Below are the code and all the weights of a small trained network. Each question names an input and a class and asks about switching units off, where a switched-off unit gives its printed mean instead of its output.

import numpy as np


def w(rows, s, z=0):
    codes = np.array(rows[::2]) - 128.0
    scale = np.full(codes.shape[1], s)
    scale[-1] = z or s
    return codes * scale


def f(y):
    return np.maximum(y, 0)


def log_softmax(a):
    a = a - a.max(-1, keepdims=True)
    return a - np.log(np.exp(a).sum(-1, keepdims=True))


def net(x, mask):
    res = np.array(x, float).reshape(1, 8) / 4 @ E
    y = f(res @ A[0][:, :-1].T + A[0][:, -1])
    res = res + np.where(mask, y, B[0][:, -1]) @ B[0][:, :-1]
    return log_softmax(res[-1] @ U[:, :-1].T + U[:, -1])


A, B = {}, {}
E = w([
[133,133,125],'x0',
[63,213,72],'x1',
[130,127,130],'x2',
[64,214,77],'x3',
[211,76,2],'x4',
[125,129,132],'x5',
[128,128,127],'x6',
[130,132,127],'x7',
],0.0079)
A[0] = w([
[140,114,7,169],'neuron 1',
[170,24,77,93],'neuron 2',
[64,189,149,64],'neuron 3',
[134,132,46,12],'neuron 4',
[74,108,254,186],'neuron 5',
[153,55,95,88],'neuron 6',
[9,206,179,96],'neuron 7',
[147,142,2,199],'neuron 8',
[206,60,140,123],'neuron 9',
[234,43,86,109],'neuron 10',
[51,195,108,73],'neuron 11',
[160,157,26,3],'neuron 12',
],0.0074,0.005)
B[0] = w([
[236,139,235,235],'neuron 1',
[104,84,26,206],'neuron 2',
[21,69,61,185],'neuron 3',
[19,227,123,150],'neuron 4',
[239,198,254,246],'neuron 5',
[101,76,54,174],'neuron 6',
[50,148,45,244],'neuron 7',
[240,109,250,254],'neuron 8',
[102,31,75,210],'neuron 9',
[58,34,44,235],'neuron 10',
[37,136,63,200],'neuron 11',
[32,221,229,165],'neuron 12',
],0.0064,0.0063)
U = w([
[253,60,252,132],'0',
[124,228,230,244],'1',
[12,75,14,3],'2',
],0.0065,0.0051)

Each question gives the input, the list of numbers given to net, and the class t.
The units are the neurons (one row each of A and B). Each row of codes is followed by its name. A weight is (code - 128) times the scale printed after its matrix; where a second scale follows, it is the last column's (A, B and U).
mask holds one flag per neuron, in row order. A switched-off neuron (its flag False) gives its mean, the last column of its row in B, instead of its output. The means were averaged over made-up inputs and are rounded, as every weight is.
A unit's drop is (log p(t) with every unit on - log p(t) with that unit switched off) / (log p(t) with every unit on - log p(t) with every unit switched off).
The circuit of an input: a set's keep is (log p(t) with only the set's units on - log p(t) with every unit switched off) / (log p(t) with every unit on - log p(t) with every unit switched off). Starting from all 12 units, units are removed one at a time, each time the one whose removal leaves the highest keep (on an exact tie, the one counted first), for as long as the keep stays at least 0.8.
circuit, biggest first: the units of the circuit, biggest drop first
top k neurons: the k neurons with the biggest drops, biggest first
drop of u: that unit's drop, to one decimal
input [-7,-2,-5,7,3,8,2,4], class 0: circuit, biggest first : neuron 8; neuron 7
input [-2,1,-8,3,-6,0,8,4], class 2: circuit, biggest first : neuron 7
input [-4,6,-4,-1,2,-7,-2,5], class 0: circuit, biggest first : neuron 8; neuron 7
input [-5,0,3,7,3,-3,-8,8], class 0: top 4 neurons : neuron 8; neuron 1; neuron 7; neuron 3
input [6,7,6,2,-4,4,6,-5], class 2: circuit, biggest first : neuron 7; neuron 3
input [-6,-2,-2,-5,4,2,3,-1], class 2: top 2 neurons : neuron 10; neuron 5
input [7,-2,-1,-4,2,-2,-2,-2], class 2: circuit, biggest first : neuron 5; neuron 10
input [5,4,6,0,3,1,3,-7], class 0: top 4 neurons : neuron 8; neuron 7; neuron 1; neuron 11
input [-4,4,4,-1,8,4,4,8], class 0: top 2 neurons : neuron 8; neuron 1
input [-3,7,1,4,7,-2,-7,5], class 1: top 2 neurons : neuron 12; neuron 4
input [4,6,-2,-3,6,2,-1,-8], class 0: top 2 neurons : neuron 8; neuron 1
input [5,-7,7,-1,3,4,4,-3], class 2: circuit, biggest first : neuron 10; neuron 5
input [-4,0,0,-7,6,-1,-7,4], class 2: top 2 neurons : neuron 10; neuron 2
input [-4,7,-6,8,4,1,-5,6], class 1: circuit, biggest first : neuron 8
input [-4,0,-6,8,6,8,1,4], class 0: top 3 neurons : neuron 8; neuron 1; neuron 7
input [-2,5,-3,5,6,2,-5,8], class 1: drop of neuron 4 : 0.1
input [1,6,4,-3,6,-7,-3,1], class 0: drop of neuron 7 : 0.1
input [-6,-1,1,-4,2,-6,-3,-5], class 2: drop of neuron 5 : 0.4
input [-5,2,-4,3,-4,4,4,6], class 2: drop of neuron 3 : 0.5
